Here is a tiny trained network, its code and every weight. The questions are about switching its units off for an input and a class, where a switched-off unit gives its printed mean instead of its output.

import numpy as np


def w(rows, s, z=0):
    codes = np.array(rows[::2]) - 128.0
    scale = np.full(codes.shape[1], s)
    scale[-1] = z or s
    return codes * scale


def norm(h):
    return h / np.sqrt((h * h).mean(-1, keepdims=True) + 1e-5)


def f(y):
    return np.maximum(y, 0)


def log_softmax(a):
    a = a - a.max(-1, keepdims=True)
    return a - np.log(np.exp(a).sum(-1, keepdims=True))


def net(x, mask):
    res = np.array(x, float).reshape(1, 6) / 4 @ E
    u = 0
    for l in range(3):
        y = f(norm(res) @ A[l][:, :-1].T + A[l][:, -1])
        res = res + np.where(mask[u : u + 10], y, B[l][:, -1]) @ B[l][:, :-1]
        u += 10
    return log_softmax(norm(res)[-1] @ U[:, :-1].T + U[:, -1])


A, B = {}, {}
E = w([
[206,250,166,95,245],'x0',
[154,195,134,195,68],'x1',
[143,75,218,105,175],'x2',
[153,131,226,190,75],'x3',
[196,208,132,14,42],'x4',
[213,48,5,142,164],'x5',
],0.0021)
A[0] = w([
[95,102,194,128,175,22],'0.n1',
[47,124,207,94,47,44],'0.n2',
[188,206,191,240,112,19],'0.n3',
[183,187,174,248,118,24],'0.n4',
[162,159,105,79,237,2],'0.n5',
[172,252,155,40,110,38],'0.n6',
[222,3,81,159,112,62],'0.n7',
[37,142,203,140,227,8],'0.n8',
[145,121,130,146,112,77],'0.n9',
[51,208,8,168,113,26],'0.n10',
],0.0055,0.0024)
B[0] = w([
[161,66,139,171,134,156],'0.n1',
[156,117,72,166,9,222],'0.n2',
[123,202,135,235,170,209],'0.n3',
[104,174,140,228,170,195],'0.n4',
[159,108,21,117,143,197],'0.n5',
[162,186,199,64,129,254],'0.n6',
[5,98,214,72,161,232],'0.n7',
[187,57,159,183,162,188],'0.n8',
[119,118,148,137,143,133],'0.n9',
[22,174,79,98,108,195],'0.n10',
],0.011,0.003)
A[1] = w([
[190,109,34,63,198,46],'1.n1',
[118,127,73,103,164,121],'1.n2',
[170,62,110,173,148,49],'1.n3',
[200,29,46,144,178,166],'1.n4',
[112,134,2,110,181,140],'1.n5',
[137,47,181,121,187,106],'1.n6',
[122,49,160,140,154,130],'1.n7',
[183,49,122,164,148,7],'1.n8',
[169,82,95,87,19,66],'1.n9',
[186,218,202,30,104,43],'1.n10',
],0.0076,0.0019)
B[1] = w([
[151,237,234,106,134,197],'1.n1',
[99,166,159,119,133,178],'1.n2',
[206,97,118,141,128,166],'1.n3',
[223,132,224,119,119,200],'1.n4',
[66,159,163,67,168,220],'1.n5',
[126,64,183,119,82,199],'1.n6',
[160,62,153,124,116,196],'1.n7',
[218,88,131,151,115,163],'1.n8',
[112,167,99,158,2,197],'1.n9',
[204,71,34,88,171,254],'1.n10',
],0.013,0.004)
A[2] = w([
[61,152,50,84,138,4],'2.n1',
[194,133,201,156,93,154],'2.n2',
[140,98,164,115,223,135],'2.n3',
[214,160,1,71,176,57],'2.n4',
[130,174,110,242,190,40],'2.n5',
[125,205,95,126,147,83],'2.n6',
[128,173,107,245,191,44],'2.n7',
[126,79,108,144,133,110],'2.n8',
[129,186,137,205,161,63],'2.n9',
[65,147,53,95,149,26],'2.n10',
],0.0074,0.0021)
B[2] = w([
[56,140,47,109,163,169],'2.n1',
[106,143,58,138,188,249],'2.n2',
[127,212,127,144,8,219],'2.n3',
[165,129,15,58,173,253],'2.n4',
[106,144,120,207,203,190],'2.n5',
[140,25,156,141,130,180],'2.n6',
[116,166,136,196,198,191],'2.n7',
[126,114,143,109,127,148],'2.n8',
[126,129,76,180,162,181],'2.n9',
[63,158,79,100,150,165],'2.n10',
],0.012,0.0038)
U = w([
[126,155,65,174,7,20],'0',
[126,190,103,254,212,198],'1',
[11,166,77,84,147,140],'2',
[65,41,209,93,85,101],'3',
[243,61,178,184,122,97],'4',
[157,225,226,65,172,69],'5',
[206,157,18,55,163,246],'6',
],0.0098,0.0012)

Each question gives the input, the list of numbers given to net, and the class t.
The units are the neurons (one row each of A and B). Each row of codes is followed by its name. A weight is (code - 128) times the scale printed after its matrix; where a second scale follows, it is the last column's (A, B and U).
mask holds one flag per neuron, layer by layer. A switched-off neuron (its flag False) gives its mean, the last column of its row in B, instead of its output. The means were averaged over made-up inputs and are rounded, as every weight is.
A unit's drop is (log p(t) with every unit on - log p(t) with that unit switched off) / (log p(t) with every unit on - log p(t) with every unit switched off).
The circuit of an input: a set's keep is (log p(t) with only the set's units on - log p(t) with every unit switched off) / (log p(t) with every unit on - log p(t) with every unit switched off). Starting from the 12 units with the biggest drops (on a tie, the unit counted first), units are removed one at a time, each time the one whose removal leaves the highest keep (on an exact tie, the one counted first), for as long as the keep stays at least 0.8.
circuit, biggest first: the units of the circuit, biggest drop first
unit that matters most: the unit with the biggest drop
top k neurons: the k neurons with the biggest drops, biggest first
k most important neurons of layer l: the k neurons of layer l with the biggest drops, biggest first
drop when u is switched off: that unit's drop, to one decimal
input [7,1,4,-1,-3,-8], class 4: circuit, biggest first -> (0.n8)
input [7,-7,1,-7,-5,-3], class 5: top 3 neurons -> (0.n5; 1.n1; 1.n5)
input [1,0,1,-4,-5,1], class 4: circuit, biggest first -> (0.n8; 1.n6)
input [4,-1,4,-3,-1,0], class 5: circuit, biggest first -> (0.n5; 1.n1)
input [3,-8,-7,-7,3,-1], class 5: top 3 neurons -> (1.n1; 0.n5; 0.n7)
input [7,3,0,-8,-3,-5], class 5: 2 most important neurons of layer 0 -> (0.n5; 0.n8)
input [-3,6,5,6,4,-8], class 1: top 2 neurons -> (0.n3; 0.n4)
input [2,1,2,5,0,5], class 1: top 3 neurons -> (0.n3; 0.n4; 1.n5)
input [-2,-2,-3,-8,0,5], class 2: top 2 neurons -> (0.n10; 0.n7)
input [1,-4,-2,5,3,-8], class 6: top 2 neurons -> (0.n6; 1.n10)
input [5,4,0,2,-3,7], class 1: top 2 neurons -> (0.n4; 0.n3)
input [-6,-2,6,1,2,-6], class 0: top 2 neurons -> (0.n2; 1.n9)
input [-3,5,3,-6,-1,3], class 2: 4 most important neurons of layer 1 -> (1.n4; 1.n1; 1.n8; 1.n3)
input [-8,8,6,2,2,2], class 3: circuit, biggest first -> (0.n7)
input [-6,5,-2,5,6,7], class 3: top 2 neurons -> (0.n7; 0.n2)
input [-6,7,-2,-3,-4,6], class 2: 2 most important neurons of layer 0 -> (0.n10; 0.n8)
input [0,-7,-6,6,-6,2], class 3: drop when 0.n7 is switched off -> 0.3
input [-3,3,6,-3,-8,3], class 3: drop when 0.n7 is switched off -> 0.4
input [0,8,4,-3,-1,-7], class 1: drop when 1.n4 is switched off -> 0.0
input [0,5,3,-4,5,-8], class 6: unit that matters most -> 1.n10
input [5,6,-2,7,4,4], class 1: 2 most important neurons of layer 0 -> (0.n3; 0.n4)
